Below is a small trained network, with its code and all its weights. Each question gives an input and a class and asks what happens when units are switched off, that is, made to give their printed mean instead of their output.

import numpy as np


def w(rows, s, z=0):
    codes = np.array(rows[::2]) - 128.0
    scale = np.full(codes.shape[1], s)
    scale[-1] = z or s
    return codes * scale


def norm(h):
    return h / np.sqrt((h * h).mean(-1, keepdims=True) + 1e-5)


def f(y):
    return y / 2 * (1 + np.tanh(0.7978845608 * (y + 0.044715 * y**3)))


def log_softmax(a):
    a = a - a.max(-1, keepdims=True)
    return a - np.log(np.exp(a).sum(-1, keepdims=True))


def net(x, mask):
    res = np.array(x, float).reshape(1, 2) / 4 @ E
    u = 0
    for l in range(3):
        y = f(norm(res) @ A[l][:, :-1].T + A[l][:, -1])
        res = res + np.where(mask[u : u + 12], y, B[l][:, -1]) @ B[l][:, :-1]
        u += 12
    return log_softmax(norm(res)[-1] @ U[:, :-1].T + U[:, -1])


A, B = {}, {}
E = w([
[110,160,105,2,96],'x0',
[161,106,160,87,10],'x1',
],0.0091)
A[0] = w([
[255,243,230,33,20,110],'L0N0',
[59,125,57,138,200,54],'L0N1',
[169,106,98,149,66,111],'L0N2',
[122,133,98,197,140,145],'L0N3',
[106,187,92,107,174,51],'L0N4',
[99,118,214,102,155,65],'L0N5',
[38,176,187,91,196,1],'L0N6',
[81,140,72,203,112,99],'L0N7',
[226,127,211,159,75,111],'L0N8',
[139,57,168,119,190,30],'L0N9',
[140,171,92,203,193,145],'L0N10',
[129,231,157,74,163,77],'L0N11',
],0.0054,0.00094)
B[0] = w([
[177,127,92,34,95,253],'L0N0',
[99,69,136,127,2,171],'L0N1',
[132,191,63,64,169,147],'L0N2',
[81,81,181,121,185,151],'L0N3',
[139,145,136,169,10,149],'L0N4',
[127,135,152,152,62,123],'L0N5',
[137,227,106,158,123,149],'L0N6',
[58,93,177,140,148,140],'L0N7',
[53,105,39,140,84,179],'L0N8',
[85,127,161,115,135,127],'L0N9',
[101,196,233,126,113,181],'L0N10',
[160,160,144,78,64,150],'L0N11',
],0.0045,0.0051)
A[1] = w([
[112,147,193,188,194,125],'L1N0',
[190,92,144,168,175,144],'L1N1',
[47,146,122,94,143,159],'L1N2',
[83,98,102,99,215,138],'L1N3',
[92,97,206,254,209,204],'L1N4',
[122,159,64,93,62,251],'L1N5',
[120,171,109,167,163,24],'L1N6',
[164,175,146,168,110,81],'L1N7',
[133,145,124,150,98,94],'L1N8',
[144,1,124,158,108,206],'L1N9',
[121,90,219,163,192,38],'L1N10',
[80,106,130,128,99,56],'L1N11',
],0.0082,0.0015)
B[1] = w([
[104,94,175,61,45,190],'L1N0',
[94,219,136,95,74,143],'L1N1',
[215,185,158,207,64,150],'L1N2',
[97,115,180,198,55,141],'L1N3',
[114,94,62,55,130,254],'L1N4',
[124,82,112,137,171,217],'L1N5',
[146,84,96,139,108,136],'L1N6',
[144,169,131,111,161,127],'L1N7',
[61,130,110,133,126,130],'L1N8',
[105,203,60,207,208,164],'L1N9',
[124,99,192,2,181,173],'L1N10',
[89,130,122,146,86,129],'L1N11',
],0.0058,0.0084)
A[2] = w([
[131,159,177,209,170,211],'L2N0',
[143,107,140,104,88,2],'L2N1',
[124,40,180,146,131,192],'L2N2',
[118,188,130,43,156,68],'L2N3',
[97,1,120,96,116,7],'L2N4',
[136,106,151,37,145,119],'L2N5',
[175,184,89,129,82,83],'L2N6',
[176,114,94,178,118,109],'L2N7',
[143,95,121,203,119,202],'L2N8',
[114,62,202,111,69,125],'L2N9',
[51,188,85,110,62,135],'L2N10',
[143,52,182,149,143,88],'L2N11',
],0.0093,0.0021)
B[2] = w([
[126,2,118,84,35,138],'L2N0',
[165,100,128,149,156,142],'L2N1',
[62,135,161,65,148,164],'L2N2',
[121,80,148,193,170,207],'L2N3',
[129,134,240,150,122,233],'L2N4',
[102,91,83,156,33,255],'L2N5',
[92,125,161,107,184,187],'L2N6',
[99,180,103,156,236,136],'L2N7',
[35,168,66,158,104,140],'L2N8',
[94,127,68,131,240,183],'L2N9',
[182,141,160,140,157,220],'L2N10',
[105,83,168,124,163,130],'L2N11',
],0.0076,0.0056)
U = w([
[5,50,185,89,169,146],'0',
[174,198,157,146,213,147],'1',
[199,54,55,55,68,160],'2',
[134,177,160,187,30,106],'3',
[52,162,16,205,144,146],'4',
[105,145,108,125,124,4],'5',
],0.018,0.013)

Each question gives the input, the list of numbers given to net, and the class t.
The units are the neurons (one row each of A and B). Each row of codes is followed by its name. A weight is (code - 128) times the scale printed after its matrix; where a second scale follows, it is the last column's (A, B and U).
mask holds one flag per neuron, layer by layer. A switched-off neuron (its flag False) gives its mean, the last column of its row in B, instead of its output. The means were averaged over made-up inputs and are rounded, as every weight is.
A unit's drop is (log p(t) with every unit on - log p(t) with that unit switched off) / (log p(t) with every unit on - log p(t) with every unit switched off).
most important unit: the unit with the biggest drop
k most important neurons: the k neurons with the biggest drops, biggest first
k most important neurons of layer l: the k neurons of layer l with the biggest drops, biggest first
drop of u: that unit's drop, to one decimal
input [4,-2], class 2: most important neuron : [L1N9]
input [6,-3], class 2: 4 most important neurons of layer 2 : [L2N4 L2N9 L2N7 L2N5]
input [-3,8], class 4: 2 most important neurons : [L1N10 L1N4]
input [4,-5], class 1: 4 most important neurons : [L2N5 L0N11 L0N4 L0N6]
input [3,-8], class 3: 2 most important neurons : [L1N3 L1N2]
input [-3,7], class 4: 2 most important neurons : [L1N10 L1N4]
input [2,-7], class 1: 4 most important neurons of layer 0 : [L0N0 L0N6 L0N8 L0N10]
input [7,-4], class 1: 2 most important neurons : [L1N10 L1N4]
input [8,-6], class 1: 2 most important neurons of layer 1 : [L1N4 L1N2]
input [4,-7], class 3: 2 most important neurons : [L1N4 L2N0]
input [5,-2], class 2: 2 most important neurons : [L1N9 L2N4]
input [1,-2], class 3: 3 most important neurons of layer 1 : [L1N10 L1N0 L1N4]
input [3,-5], class 3: 2 most important neurons : [L0N0 L1N4]
input [-6,5], class 4: most important unit : L1N9
input [1,-3], class 1: 2 most important neurons of layer 0 : [L0N0 L0N8]
input [5,-8], class 3: 3 most important neurons of layer 1 : [L1N4 L1N3 L1N2]
input [3,-7], class 3: 3 most important neurons of layer 1 : [L1N2 L1N4 L1N3]
input [5,-4], class 1: drop of L1N4 : 0.1
input [3,-1], class 2: drop of L1N9 : 0.2
input [3,-6], class 3: drop of L1N4 : 0.4
input [0,1], class 2: most important unit : L0N0
